Here are made-up things, facts about them, and rows of numbers that follow some of those facts. Name the thing behind each unnamed row.

How the things are related:
babeple diga 833; bebro diga 833; biflor diga 442
bodople diga 41; boma diga 442; bostosta diga 833
brestem diga 442; bresuk diga 833; briflom diga 833
briskom diga 442; budan diga 442; doben diga 41
dokla diga 41; drakel diga 41; dramol diga 833
drarul diga 41; drastom diga 41; drebrak diga 41
drifaban diga 833; drilagam diga 442; drofletror diga 442
drubrol diga 41; druse diga 41; fekli diga 442
flifi diga 833; flikufim diga 41; flitik diga 41
flode diga 833; flonaro diga 833; floskitras diga 41
flugrubral diga 442; flupla diga 41; fodroklin diga 442
foskon diga 442; futril diga 41; gebrivam diga 442
gefefar diga 442; gibuk diga 41; gine diga 833
givis diga 41; gravor diga 833; grazu diga 833
grelu diga 833; gripo diga 41; grisa diga 442
grivo diga 833; grofam diga 833; guga diga 41
ketom diga 41; kinekim diga 833; klibrak diga 833
klogel diga 833; klostepi diga 41; klufla diga 442
klustor diga 442; lemi diga 833; logek diga 833
luflasam diga 41; luril diga 833; madati diga 41
mapam diga 833; mobol diga 833; muli diga 442
nanovan diga 442; nata diga 833; nera diga 833
niler diga 442; plasku diga 41; plasude diga 41
pledran diga 41; plumu diga 442; poka diga 442
potram diga 41; rabri diga 41; ragra diga 833
rimik diga 442; saturar diga 41; sedres diga 41
sefes diga 833; seral diga 833; sifefom diga 41
siflaber diga 833; sikon diga 833; sisa diga 41
skigron diga 442; skitram diga 41; sobro diga 41
sodak diga 833; steduk diga 833; stevige diga 833
stoliskek diga 442; stopun diga 442; suplizus diga 833
suste diga 41; tabral diga 833; treklizak diga 833
treplar diga 41; vapitro diga 41; vedu diga 833
vefalin diga 833; veflan diga 833; vevupo diga 442
vinek diga 833; visto diga 833; vizo diga 833
vutrak diga 833; vutrur diga 833; zodril diga 442
bodople dotragral vizo; bodople dotragral kubren; boma dotragral soden
bostosta dotragral babeple; bostosta dotragral klostepi; brestem dotragral treklizak
bresuk dotragral ragra; briflom dotragral vutrur; briskom dotragral gine
budan dotragral gibuk; budan dotragral pledran; bunon dotragral gazel
bunon dotragral gebrivam; debanos dotragral poka; doben dotragral muli
dokla dotragral gine; dramol dotragral flifi; drarul dotragral vedu
drarul dotragral siflaber; drastom dotragral sodak; drifaban dotragral zodril
drofletror dotragral pledran; drofletror dotragral muli; drutir dotragral sikon
fekli dotragral klustor; flapludro dotragral muli; flapludro dotragral duflozu
flifi dotragral muli; flifi dotragral duflozu; flode dotragral muli
flonaro dotragral sisa; floskitras dotragral muli; floskitras dotragral duflozu
flugrubral dotragral flode; flupla dotragral plumu; futril dotragral vutrak
gebrivam dotragral muli; gefefar dotragral skogrer; givis dotragral treklizak
grazu dotragral skogrer; grelu dotragral muli; grofam dotragral gibuk
guga dotragral briskom; guga dotragral muli; kinekim dotragral vedu
kinekim dotragral muli; kinekim dotragral niler; klibrak dotragral gine
klibrak dotragral niler; klinom dotragral gine; klufla dotragral skogrer
klufla dotragral ketom; klustor dotragral sodak; kubren dotragral muli
kubren dotragral soden; logek dotragral vefalin; logek dotragral muli
logek dotragral poka; luflasam dotragral duflozu; luril dotragral drilagam
madati dotragral guga; mapam dotragral babeple; nanovan dotragral vedu
neflapen dotragral muli; nera dotragral sikon; niler dotragral pledran
niler dotragral gine; plasku dotragral siflaber; plasude dotragral skogrer
plasude dotragral duflozu; plifan dotragral subal; plumu dotragral luflasam
plumufol dotragral skigron; povi dotragral pledran; punin dotragral druse
ragra dotragral klustor; rimik dotragral gine; saturar dotragral muli
sedres dotragral pledran; sefes dotragral ketom; seral dotragral saturar
seral dotragral muli; sifefom dotragral plasude; siflaber dotragral muli
siflaber dotragral drofletror; sikon dotragral pledran; sikon dotragral muli
sisa dotragral flode; sisa dotragral klustor; skitram dotragral drubrol
skitram dotragral taru; sodak dotragral flode; soden dotragral muli
steduk dotragral klaskar; stevige dotragral flifi; stevige dotragral flitik
stoliskek dotragral taru; stoliskek dotragral luflasam; subal dotragral taru
subranar dotragral flonaro; suste dotragral fodroklin; tabral dotragral gripo
tabral dotragral muli; tabral dotragral duflozu; taru dotragral muli
treklizak dotragral ragra; treplar dotragral muli; treplar dotragral bebro
vapitro dotragral nata; vefalin dotragral muli; vefalin dotragral bebro
veflan dotragral flikufim; vevupo dotragral duflozu; vimer dotragral flode
vimer dotragral grivo; vinek dotragral flonaro; visto dotragral pizun
vizo dotragral bostosta; vore dotragral treklizak; vutrur dotragral luflasam
babeple fatrul 436; bebro fatrul 322; biflor fatrul 476
bodople fatrul 693; boma fatrul 693; bostosta fatrul 693
brestem fatrul 552; bresuk fatrul 552; briflom fatrul 436
briskom fatrul 552; budan fatrul 436; bunon fatrul 552
debanos fatrul 693; doben fatrul 476; dokla fatrul 552
drakel fatrul 436; dramol fatrul 693; drarul fatrul 322
drastom fatrul 693; drebrak fatrul 322; drifaban fatrul 693
drilagam fatrul 436; drofletror fatrul 476; drubrol fatrul 552
druse fatrul 693; drutir fatrul 552; duflozu fatrul 436
fekli fatrul 693; flapludro fatrul 322; flifi fatrul 693
flikufim fatrul 693; flitik fatrul 693; flode fatrul 552
flonaro fatrul 693; floskitras fatrul 693; flugrubral fatrul 693
flupla fatrul 693; flutrul fatrul 693; fodroklin fatrul 552
foskon fatrul 693; futril fatrul 693; gazel fatrul 693
gebrivam fatrul 552; gefefar fatrul 693; gibuk fatrul 552
gine fatrul 476; givis fatrul 552; gravor fatrul 693
grazu fatrul 693; grelu fatrul 693; gripo fatrul 693
grisa fatrul 552; grivo fatrul 322; grofam fatrul 552
guga fatrul 436; ketom fatrul 476; kinekim fatrul 322
klaskar fatrul 693; klibrak fatrul 476; klinom fatrul 552
klogel fatrul 476; klostepi fatrul 693; klufla fatrul 552
klustor fatrul 693; kubren fatrul 552; lemi fatrul 322
logek fatrul 476; luflasam fatrul 693; luril fatrul 552
madati fatrul 693; mapam fatrul 552; mobol fatrul 552
muli fatrul 476; nanovan fatrul 552; nata fatrul 552
neflapen fatrul 693; nera fatrul 693; niler fatrul 552
pizun fatrul 693; plasku fatrul 693; plasude fatrul 476
pledran fatrul 322; plifan fatrul 436; plumu fatrul 552
plumufol fatrul 693; poka fatrul 693; potram fatrul 693
povi fatrul 476; punin fatrul 476; rabri fatrul 476
ragra fatrul 693; rimik fatrul 552; saturar fatrul 476
sedres fatrul 322; sefes fatrul 693; seral fatrul 476
sifefom fatrul 322; siflaber fatrul 322; sikon fatrul 552
sisa fatrul 693; skigron fatrul 476; skitram fatrul 322
skogrer fatrul 693; sobro fatrul 552; sodak fatrul 476
soden fatrul 552; steduk fatrul 693; stevige fatrul 476
stoliskek fatrul 552; stopun fatrul 436; subal fatrul 476
subranar fatrul 693; suplizus fatrul 436; suste fatrul 693
tabral fatrul 436; taru fatrul 552; treklizak fatrul 476
treplar fatrul 322; vapitro fatrul 552; vedu fatrul 552
vefalin fatrul 693; veflan fatrul 693; vevupo fatrul 476
vimer fatrul 693; vinek fatrul 476; visto fatrul 476
vizo fatrul 693; vore fatrul 436; vutrak fatrul 693
vutrur fatrul 322; zodril fatrul 693

Some things and their rows:
foskon: [ -1  -3   1 -13  10   2   5 -12 -26  14   1  11  -6  -4 -10   8  -6  -9
  -4  -4  -1   2   4   4   2   8  11   2]
kubren: [-13  -2  -4 -18  16   9  -6 -12  38  10  18  10 -28  -4  -8  -6 -12  -2
  -8  -1  11  -4   0  11  -1   5  17  -6]
biflor: [  1  -3  -1 -11  11   2   3 -16 -28  10  -5   9 -10  -6 -10   3   0  -4
  -7  -3   4   2   3   5   2   5  13  -2]
stevige: [ -1  -6   1 -11  12   4  -4 -17  -2   7  -8   9 -11  -9  -7   6  -5  -2
  -4  -3   6   0   3  -5   5   5  14   7]
madati: [ -1  -6   1 -14   8   4   2 -11  -4  11   3   9  -4  -8 -12   6  -6  -5
   2  -5  -1  -2   2   3   1  10  13   9]
sikon: [-18  -6  -1 -17  13   1 -21 -13  38  10 -18  12 -13 -11  -9 -10 -35  -7
  -7 -12  18  -3   3  15 -11   3  16   0]
vutrak: [ -6  -4   2 -13   9   2   1 -14 -19  12  -2  13 -10  -7  -8  10  -9  -5
  -3  -3  -2   0   3  -9   2   7  10  10]
budan: [ -1  -9   3 -12   9  -2  -8 -17 -12  12 -33   8   1 -12 -13  -4 -20 -14
  -6 -11   9   2   6  18  -7   5  15  -3]
sedres: [ -4 -13   3 -11   7   0  -1 -19  10  14 -28   4   2 -16 -12  -4 -30 -15
   9 -14   2  -8   8  12 -16   4  14  -2]
vizo: [ -4  -5   3 -14  10   2  -2 -13  -7  10  -5  12  -8  -8  -8  10 -11  -5
   0  -3  -2   0   3  -5   3   8  12   9]
pledran: [ -4 -12   1 -10   6   1   2 -19  -4  15 -22   5  -2 -15 -12  -3 -24 -14
   6 -13   1  -8   7   8 -15   3  12  -2]
drarul: [  0  -9  -2 -11  10   6  10 -16   1  10   3   3 -10 -11  -9   5  -8  -6
  10  -4  -4  -8   4   2  -5   3  12  -3]
vore: [  3  -7   3 -15  12   4  -3 -17  -2   8 -13   6 -13 -12 -11   2  -3  -9
  -4   0  -1  -1   3   8   4   8  18  -1]
skitram: [  0 -10  -2 -10  10   7  10 -16   5  11   4   3 -10 -11  -9   6  -7  -8
   9  -4  -4  -8   4   2  -4   3  12  -3]
niler: [  6 -13  -4 -12  18  -3   9 -15 -20   4 -33  15   4  -2  -4 -15 -32  -2
   5  -9   9  -3   6  13 -11  11  27  17]
plasude: [ 10 -12   3   3  12  14   2 -15  33   7   4   3   0  -7 -11   8   4 -14
 -12 -10  12  -2   8  -2  13   6  13  15]
gazel: [ -3  -3   3 -12   8   4   4 -15 -18  14   1  12 -13  -6 -10   6  -5 -12
  -7  -2  -4  -1   3  -4   2  10  13   4]
sisa: [  7  -4   5 -28  13   1 -11  -6  20   4 -12   2   0 -20 -16  11  -7  -2
  14   0 -11  -4   0  26   8  11  18   3]
grivo: [ -3  -8  -2 -10  12   3   8 -18  -9  11  -1   7 -15 -10  -4  10 -12  -9
   7  -2  -6  -5   5  -8  -4   1  10  -2]
dramol: [ -3  -6   2 -12  11   3  -1 -12   3  10  -2  11  -6  -7  -8  10 -13  -8
  -2  -4   1   0   4  -6   4   8  12  12]

Name these rows:
No name comes twice in this set of rows, the named rows included.
[  9 -13  -5 -11  20   4  20 -16 -15   1  -7  15 -10   2  -1 -10 -16   2
   5   0   1  -6   2  -5  -2  14  28  21]  klinom
[-15  -2  -8 -18  17   6  -7  -8  43   9  25   9 -21  -1 -10  -5 -16  -1
  -6  -4  17   0   0  22  -2   3  16 -11]  gebrivam
[-12  -9  -5 -15  15   4   5 -16  37   9  13   7 -14  -6  -6   4 -23  -6
  11  -3   4  -3   2  -2  -7   3  12  -5]  kinekim
[ -1  -4   3 -18  12   1  -4 -11   1   8  -9  10  -6 -12  -9  11 -12  -5
   4  -1  -4   0   3   2   5   8  14   8]  flonaro
[  2  -5   3 -20  10   3  -3  -9   5   8  -5   6  -2 -13 -14   8  -6  -4
   7  -3  -5  -3   2  13   4  10  15   6]  drastom
[ -2  -6   3  -9  10   4   0 -13  -1  10  -2  11  -6  -7  -8  12 -10 -11
  -4  -5   1   0   5  -8   6   8  11  13]  grazu
[  5 -13  -3 -12  17  -1  13 -18 -13   1 -13  14   0  -1  -3  -4 -17   6
  10  -1   6   1   1 -11  -1  12  24  21]  klibrak
[  1  -8   2 -12  12   5   0 -18  -5   9  -7   7 -13 -10  -9   1  -3  -9
  -6  -1   1  -1   2   3   3   8  16   1]  plifan
[-14  -5  -3 -18  14   4  -8 -14  38   8  14  10 -16  -5 -10   0 -14   1
  -1  -2  15   3  -1   1   1   4  14  -2]  seral
[  4 -12  -5 -11  15  -1  16 -18 -27   2  -7  15  -4   1  -2  -2 -13   7
   9   0   5   1   0 -17  -1  11  22  21]  gine
[ -7 -10  -1  -7  15   8  -5 -15  52   7  14   6 -10  -5  -8   5 -11 -10
  -7  -5  17   3   3  -2   6   4  13   4]  tabral

Now the same things, written a new way:
Some things and their rows:
babeple: [ -7  10 -17  -3  10 -12  39  -5  -5 -11  19  12   5  -9  24  -3   7 -18
 -20 -12  11  26   0   7 -18   7  11  12  -7  23  -7  21 -38  21   3]
briflom: [-13   3 -12  -7  -3  -8  28 -12   0 -22  17  20  18   2  12 -23   7  -8
 -28   0   8  17 -11  -3  -1   8  24  24 -15  11 -11   8 -12  26   9]
kinekim: [-10   1  -2 -12  -3  -3   6 -12   1  -9   8  -1  18  -4  12  -7  14  10
 -13   7  -3   8  -1   3   2   3  21  23  -5   6  -2  -2   1  11  17]
niler: [ -4   5   1  -1  12 -10   0  -3   5  -1  -4  11  -7   9 -10   4  -4   8
   7  10   0   3  -1  -7 -10  13  -4  11   7   7  -1  -4  -2  12   1]
zodril: [ -6  16   0   9   3   5  16  -6   1   7   9  -2 -18   4   9  28  14  15
  20 -21   0  25   1   7 -33   3  -8 -11   4  12  10  10 -40  19  11]
givis: [-11   1  -8  -1  10  -5 -11  -6   1 -10 -11  15   3   6  -5 -16   0  11
   0   4   3   0  -2 -15  12  10  -3   6  -7   8  -9 -21  18   5   5]
flonaro: [-11   7  -2  -2   6  -1   0  -8  -4  -6   5  -2  15  -1   7  10  15  16
  -7  -6   5  -5  -9   6  -8   2  19   4  -3  10   7   5 -10  14  10]
ketom: [ -2   3  -2  -9  22 -12  -7   0  -3  11 -14 -14 -18 -15  18  -4   1   7
  23  17  -9  15  31   0   4   4 -28  13  15  15  -7 -24   7 -18   6]
kubren: [ -6   6  -7  -9  15 -13  -1   0   4  -7   2   5  -1   6  -3   5   4   0
   5  -4   6   1   9 -11  -4   2  -5   5   1   1   3 -17  -1   6 -14]
futril: [ -7  17 -13 -22   6   4  -6   2 -16   2 -15   1  24 -10 -19  16  11   7
   2 -12  18  -3  -8 -14 -11  21   9   2  -7  27 -15  11  -5  -5  13]
punin: [  2  -1  -1 -26   7  -8  29  -1  23 -11  -8 -11 -23 -12  30 -10  10  19
  59  38   5  -2  14   7  -3  10  -7   7  -4 -22   2 -43   4 -27  -5]
grazu: [-12   5  -1  -3   3   0  -4 -11  -2 -11   5   2  20   3   3   3  15  19
 -11  -3   5  -9 -13   2  -1   2  24   7  -6   6   5   0   0  16  12]
bresuk: [-11   1   4   0  14 -12  -8  -7   2 -17   3  11  10   6  -1 -10   1  12
  -5  15   2 -12  -4  -4   9   6  13  16   0   3   0 -18   4   8   3]
vutrak: [ -2  22  -6 -18  22  -5   7   7 -19   4   0  -8  20 -21  -5  37  12   0
   5 -12  20  -5  -1   5 -28  16  16   3   7  31  -3  25 -41  -7   7]
drofletror: [ -1   1  10 -13  11 -14  -6  -4   6   9  -9 -11 -15  -2   1  -4  -3  13
  23  35 -14  10  21  -2  -2   9 -17  29  21   2  -2 -20  13  -7   6]
drifaban: [-15  10   3   8   1   4   2 -12  -2 -12  16   2   3   5  13   7  19  23
   5 -11   2   7  -7   7  -8  -4  14  -3  -6   3   9  -9 -25  16  15]
vinek: [ -7  -3  13 -13  14 -16 -15  -8   2  -6  -1 -10   1  -6  10 -18   2  17
  12  40 -12  -4  19   2  17   2   0  33  14  -1  -2 -34  19 -11   9]
grofam: [-10   2   3   0  16 -12  -7  -6   2 -16   4  10   9   4   0 -10   1  11
  -4  14   3 -10  -3  -3   7   6  12  14   1   4   0 -16   2   6   3]
klaskar: [ -1 -18 -18  23  16 -24 -22  -6 -21  21  11 -29   2  17   9  81  15 -42
 -51 -60  -6  36  25  17   7 -21 -22   2  34  35  23  39  42  46 -22]
muli: [  2   3   9 -11  17 -15  -1  -1   4  14  -8 -13 -21  -8   7   5  -3   8
  27  30 -12  14  27   2  -9   9 -22  25  25   7  -1 -13   2  -9   4]

Rows to name:
No name comes twice in this set of rows, the named rows included.
[ -7   4 -16 -10  -1   2   9  -7  -2   4  -5  -1   3  -8  15  -1  13   5
  -5  -9  -2  24   8  -3  -4   7  -3   7  -7  17  -8   2   0   7  16]  drebrak
[ -6   7 -14  -7  -6  -6  36  -8   3  -7  10  20   1   6   4  -9   2 -13
 -17  -7   6  31  -7  -6 -20  14   6  19  -8  15 -12  22 -18  31   6]  stopun
[ -4  11  -5  -3   4   1  10  -5  -1   9  -2  -1  -2   3  -3  25   9  11
   4 -13   3   9  -6   3 -27   9   1  -1   5  14   5  19 -15  19   7]  poka
[-12   4 -20 -19 -12  -7  27  -9   4 -19  15  18  15  11   3 -21  10 -15
 -23 -12  10  23  -5 -16  -3   6  13  20 -19   2 -10   2   0  27  -5]  vore
[-16   0  13  11 -27   5  13 -10  -6 -33  29  -5  -8  26   1  59  33   3
  49 -21  21  47  -4   8  12   7   2 -12 -12  -8   5 -28 -15   4  14]  plumufol
[ -2  -2  30  14  -5 -13  15  -3  -4 -11  19 -18 -45   8  13  56  11   1
  80  23   1  63  28  20  10  15 -32  10  20   2  -3 -35 -22 -21  19]  skigron
[ -7   5 -10   1  19  -7  -4  -1  -2  -4  -9  11  -5  -1   2  -3  -1   6
   5  -3   4   5   5  -9   2   8 -11  -1  -2  16  -7 -13   1   2   2]  sobro
[ -5  -2   5 -23   8 -14 -13  -4   6  -1  -3 -13  -4   0   4 -12   6   9
  18  28  -9   4  27 -10  11   0 -12  28  11  -9   0 -38  26 -11  -5]  povi
[-21  25  20  -3  -5   3 -23  -4 -29 -16  25   0  20   7 -26  30  20  11
  14 -14  10  26   3 -11  -3   9  13  12   1  19  -6 -11 -46  -1  26]  veflan
[ -9   4 -12 -10 -13  -4  31 -12   6 -12   9  23   8  12  -3 -19   2  -7
 -21  -1   5  25 -14 -11 -11  16  12  24 -12   9 -15  16  -5  33   9]  budan

The same things again, as new rows of numbers:
Known rows:
taru: [ -4  -4   4   9 -12  -4 -10  12  -4   5 -13  -2  -3]
plasku: [ -5   2  12   0  26   3   9  -9 -18  -1   5   4  -4]
grofam: [ -7   9  21  -1   2 -11  13  -1   4 -11   3  -8   0]
gine: [  8 -17 -26 -11 -29 -17  -7   6  19   4  11   6  -1]
rimik: [-8  7 23  1 17 10  2  2 15 -4 -5 -7 -7]
briskom: [ -9   2   0  -5  -3  14 -10   5  15   0  -6  -2  -5]
sisa: [ -5  -4 -10  -4   7   6  -2  -6 -18   3   4   9  -3]
potram: [ -5  -4 -13  -5   6   7  -4  -5 -18   3   4  10  -2]
mapam: [ -7   7  18  -1  -2 -10  12  -1   3 -11   2  -8   0]
suste: [-33 -30  23  -2  26  16   6  10 -13  10  21  15  62]
flitik: [ -5  -9 -36 -10 -15  11 -15  -3 -18   7   3  15  -1]
boma: [ -6   5  15   6  24  11  -1 -18   5   3   0  -8  -3]
stopun: [ 12  13  -6   4   1  18 -13  -6  12   9   4   7   7]
pledran: [  5   2 -32 -12 -20  18   4  31  -9  -8 -17   7   5]
drofletror: [  6 -14  -5  -5   4  -1  -9   7  30   8   5   2 -10]
veflan: [-20   2   6  20   8  -7  15 -18   2  -6   9   5  16]
gravor: [ -5   1  -8   0 -11  -4   0 -19  -6  -2   6  -4   7]
neflapen: [ -1  -1  20  18  16  -5  -1 -11 -13   7  -7  -7   0]
foskon: [ -6  -1  -8   0   4  16 -13 -15   6   6  -1  -3  -1]
plifan: [17 13 23 22 14 -3  0 -1 -8 10 -2  2  7]

Which thing is each row?
No name comes twice in this set of rows, the named rows included.
[ 13   8 -31  -4 -35   2 -12  -7   0   5   9  11  16]  babeple
[ -8   9  24   0   4 -11  15  -2   4 -13   2  -9  -1]  bresuk
[ -2  -6  -4  13  -5  -1 -13  -7 -13  12  -8  -1   2]  flutrul
[  9  10  19  15   6   3  16  24  -3  -7 -27 -14   6]  flapludro
[ 11 -20   1   7  -4 -18  -9  14  11  14  -1   2  -7]  subal
[  6   6 -12  -8  -3  15  15  28  -8 -11 -16   3   4]  drebrak
[ -4   1  24  12   6  -8  -1  10  -4   3 -11  -7  -5]  bunon
[ -8  -2 -22 -10 -37  -2  -8   3   3  -5   1   1   3]  vedu
[ 14  14  -6   3 -13  -2   0 -10   0   1  11   5  14]  suplizus
[  8 -22 -31 -16 -13  -6 -10  18   6   9   9  19 -10]  ketom
[ 17   2 -22  12 -25   5 -24   4  -7  17  -4  12  11]  duflozu
[  8 -11  14  -5  26 -15  13  13   6   2  12   8 -13]  doben
[ 25 -18  -1 -53 -41   1 -40  -4 -12 -20 -11  -9  13]  nata

